Below is a small trained network, with its code and all its weights. Each question gives an input and a target symbol and asks what happens when units are switched off, that is, made to give their printed mean instead of their output.

import numpy as np


def w(rows, s, z=0):
    codes = np.array(rows[::2]) - 128.0
    scale = np.full(codes.shape[1], s)
    scale[-1] = z or s
    return codes * scale


def f(y):
    return y / 2 * (1 + np.tanh(0.7978845608 * (y + 0.044715 * y**3)))


def softmax(a):
    e = np.exp(a - a.max(-1, keepdims=True))
    return e / e.sum(-1, keepdims=True)


def log_softmax(a):
    a = a - a.max(-1, keepdims=True)
    return a - np.log(np.exp(a).sum(-1, keepdims=True))


def net(x, mask):
    ids = ['ΛΣΦΩαβγεζηθμξπψ'.index(c) for c in x.split()]
    T = len(ids)
    res = E[ids] + P[:T]
    u = 0
    for l in range(2):
        q, k, v = (res @ M[l].T for M in (Q, K, V))
        z = softmax(np.where(np.tri(T) > 0, q @ k.T / 3**0.5, -1e9)) @ v
        res = res + np.where(mask[u], z, O[l][:, -1]) @ O[l][:, :-1]
        u += 1
        y = f(res @ A[l][:, :-1].T + A[l][:, -1])
        res = res + np.where(mask[u : u + 8], y, B[l][:, -1]) @ B[l][:, :-1]
        u += 8
    return log_softmax(res[-1] @ U[:, :-1].T + U[:, -1])


Q, K, V, O, A, B = {}, {}, {}, {}, {}, {}
E = w([
[127,157,107,151],'Λ',
[135,155,108,154],'Σ',
[119,151,106,153],'Φ',
[142,169,105,155],'Ω',
[108,174,106,143],'α',
[139,170,127,222],'β',
[118,156,102,137],'γ',
[83,142,112,91],'ε',
[183,122,186,149],'ζ',
[132,154,104,147],'η',
[168,121,129,78],'θ',
[3,143,96,148],'μ',
[145,102,62,85],'ξ',
[99,136,133,195],'π',
[113,75,83,170],'ψ',
],0.017)
P = w([
[94,181,1,206],'0',
[118,139,7,178],'1',
[128,111,22,158],'2',
[137,90,67,149],'3',
[145,76,100,145],'4',
[149,67,120,139],'5',
[150,55,138,142],'6',
[160,46,153,144],'7',
[158,36,164,146],'8',
[160,30,173,143],'9',
[159,18,178,147],'10',
[151,18,182,151],'11',
],0.0055)
Q[0] = w([
[92,216,58,149],'L0H0',
[248,76,54,253],'L0H0',
[27,231,112,119],'L0H0',
],0.0057)
K[0] = w([
[35,82,94,206],'L0H0',
[129,9,182,78],'L0H0',
[51,136,51,254],'L0H0',
],0.0077)
V[0] = w([
[254,175,160,106],'L0H0',
[69,118,94,166],'L0H0',
[113,189,104,13],'L0H0',
],0.0093)
O[0] = w([
[255,133,98,65,71],'L0H0',
[71,151,151,213,195],'L0H0',
[101,185,109,36,2],'L0H0',
],0.0065,0.0053)
A[0] = w([
[99,116,171,111,108],'L0N0',
[165,106,161,165,242],'L0N1',
[147,65,44,126,148],'L0N2',
[112,121,134,105,137],'L0N3',
[132,254,59,133,253],'L0N4',
[153,94,139,73,251],'L0N5',
[47,71,20,126,162],'L0N6',
[170,89,160,63,160],'L0N7',
],0.0082,0.0038)
B[0] = w([
[136,153,135,112,117],'L0N0',
[195,120,108,204,232],'L0N1',
[134,45,113,103,188],'L0N2',
[108,130,106,91,119],'L0N3',
[77,254,111,114,164],'L0N4',
[132,120,47,144,149],'L0N5',
[60,67,143,120,254],'L0N6',
[88,143,3,90,138],'L0N7',
],0.008,0.0067)
Q[1] = w([
[94,105,194,199],'L1H0',
[165,57,67,222],'L1H0',
[105,108,2,158],'L1H0',
],0.0089)
K[1] = w([
[241,106,255,123],'L1H0',
[163,90,138,66],'L1H0',
[168,10,49,106],'L1H0',
],0.0075)
V[1] = w([
[142,52,128,188],'L1H0',
[159,254,237,183],'L1H0',
[1,96,198,171],'L1H0',
],0.0087)
O[1] = w([
[179,103,173,147,249],'L1H0',
[150,5,34,76,7],'L1H0',
[135,101,160,55,161],'L1H0',
],0.011,0.014)
A[1] = w([
[116,144,187,172,170],'L1N0',
[103,130,134,195,120],'L1N1',
[206,53,97,82,164],'L1N2',
[162,202,48,88,254],'L1N3',
[128,203,134,123,113],'L1N4',
[87,116,55,1,25],'L1N5',
[219,91,132,134,170],'L1N6',
[44,188,149,96,168],'L1N7',
],0.0083,0.0033)
B[1] = w([
[178,128,141,87,249],'L1N0',
[181,72,129,105,204],'L1N1',
[30,248,83,235,132],'L1N2',
[203,255,75,75,133],'L1N3',
[58,113,149,122,154],'L1N4',
[157,71,56,29,136],'L1N5',
[46,94,131,204,160],'L1N6',
[114,83,218,119,162],'L1N7',
],0.0091,0.019)
U = w([
[97,142,88,99,17],'Λ',
[201,99,63,158,128],'Σ',
[83,254,90,130,68],'Φ',
[148,127,66,170,130],'Ω',
[75,123,104,87,60],'α',
[91,137,84,94,138],'β',
[102,160,72,120,151],'γ',
[18,97,111,169,255],'ε',
[41,34,104,136,88],'ζ',
[202,228,95,78,129],'η',
[84,117,106,118,155],'θ',
[5,181,55,225,51],'μ',
[129,123,84,69,53],'ξ',
[10,228,151,145,96],'π',
[153,128,208,109,152],'ψ',
],0.0059,0.0041)

Each question gives the input, a string of symbols that net reads in full, and the target symbol t.
The units are the heads (3 rows each of Q, K, V and O) and the neurons (one row each of A and B). Each row of codes is followed by its name. A weight is (code - 128) times the scale printed after its matrix; where a second scale follows, it is the last column's (O, A, B and U).
mask holds one flag per unit, layer by layer, with each layer's heads first. A switched-off unit (its flag False) gives its mean, the last column of its rows in O or B, instead of its output. The means were averaged over made-up inputs and are rounded, as every weight is.
A unit's drop is (log p(t) with every unit on - log p(t) with that unit switched off) / (log p(t) with every unit on - log p(t) with every unit switched off).
The circuit of an input: a set's keep is (log p(t) with only the set's units on - log p(t) with every unit switched off) / (log p(t) with every unit on - log p(t) with every unit switched off). Starting from the 12 units with the biggest drops (on a tie, the unit counted first), units are removed one at a time, each time the one whose removal leaves the highest keep (on an exact tie, the one counted first), for as long as the keep stays at least 0.8.
units of the circuit, in order: the units of the circuit, biggest drop first
top k neurons: the k neurons with the biggest drops, biggest first
top k neurons in layer l: the k neurons of layer l with the biggest drops, biggest first
input α β ξ Ω, target π: units of the circuit, in order => [L1H0 L0N2]
input Ω μ Σ, target ζ: units of the circuit, in order => [L1H0 L0H0 L0N4]
input ψ ζ ψ, target ζ: units of the circuit, in order => [L0H0 L1H0 L0N6]
input ψ ψ ζ, target μ: top 3 neurons => [L1N2 L1N6 L0N6]
input ζ α ζ, target μ: units of the circuit, in order => [L1H0 L1N2 L0N6 L1N0]
input η ζ ψ θ π ζ ζ ψ θ, target η: units of the circuit, in order => [L0H0 L0N7 L1N3 L0N6]
input ξ β γ, target π: units of the circuit, in order => [L1H0 L0N2]
input β μ ψ ψ ψ μ β ψ ζ ψ γ Ω, target Σ: units of the circuit, in order => [L1H0 L0H0 L0N6]
input γ η ψ Ω μ Λ η β π, target ε: top neuron => [L1N2]
input ψ Λ ξ ε ζ ψ β, target Σ: units of the circuit, in order => [L1H0 L0N6]
input α ξ α, target π: units of the circuit, in order => [L1H0 L1N4 L0N2]
input γ ψ ξ ζ ψ ψ π ψ β, target Σ: units of the circuit, in order => [L1H0 L0N6 L0H0]
input ζ μ α, target ε: units of the circuit, in order => [L0H0 L1H0]
input ψ ε ψ π Λ Ω ζ α α β θ θ, target η: top 4 neurons => [L0N7 L0N5 L1N3 L0N6]
input β ψ α, target ψ: top neuron => [L0N4]
input γ α ε ξ, target π: top 2 neurons in layer 1 => [L1N4 L1N1]
input β Φ Σ β Σ, target μ: top 2 neurons => [L1N2 L1N0]
input Ω ψ β ψ β ε ζ ζ β ζ, target Σ: top 3 neurons => [L0N7 L0N5 L0N1]
input β θ ψ θ ζ, target η: top 3 neurons in layer 0 => [L0N7 L0N6 L0N5]
input Σ Λ Ω μ, target ζ: top 2 neurons in layer 0 => [L0N4 L0N6]
input ψ ψ ε, target ψ: top neuron in layer 0 => [L0N6]
input β θ Φ η β ψ θ ζ, target η: top 3 neurons in layer 0 => [L0N7 L0N5 L0N6]
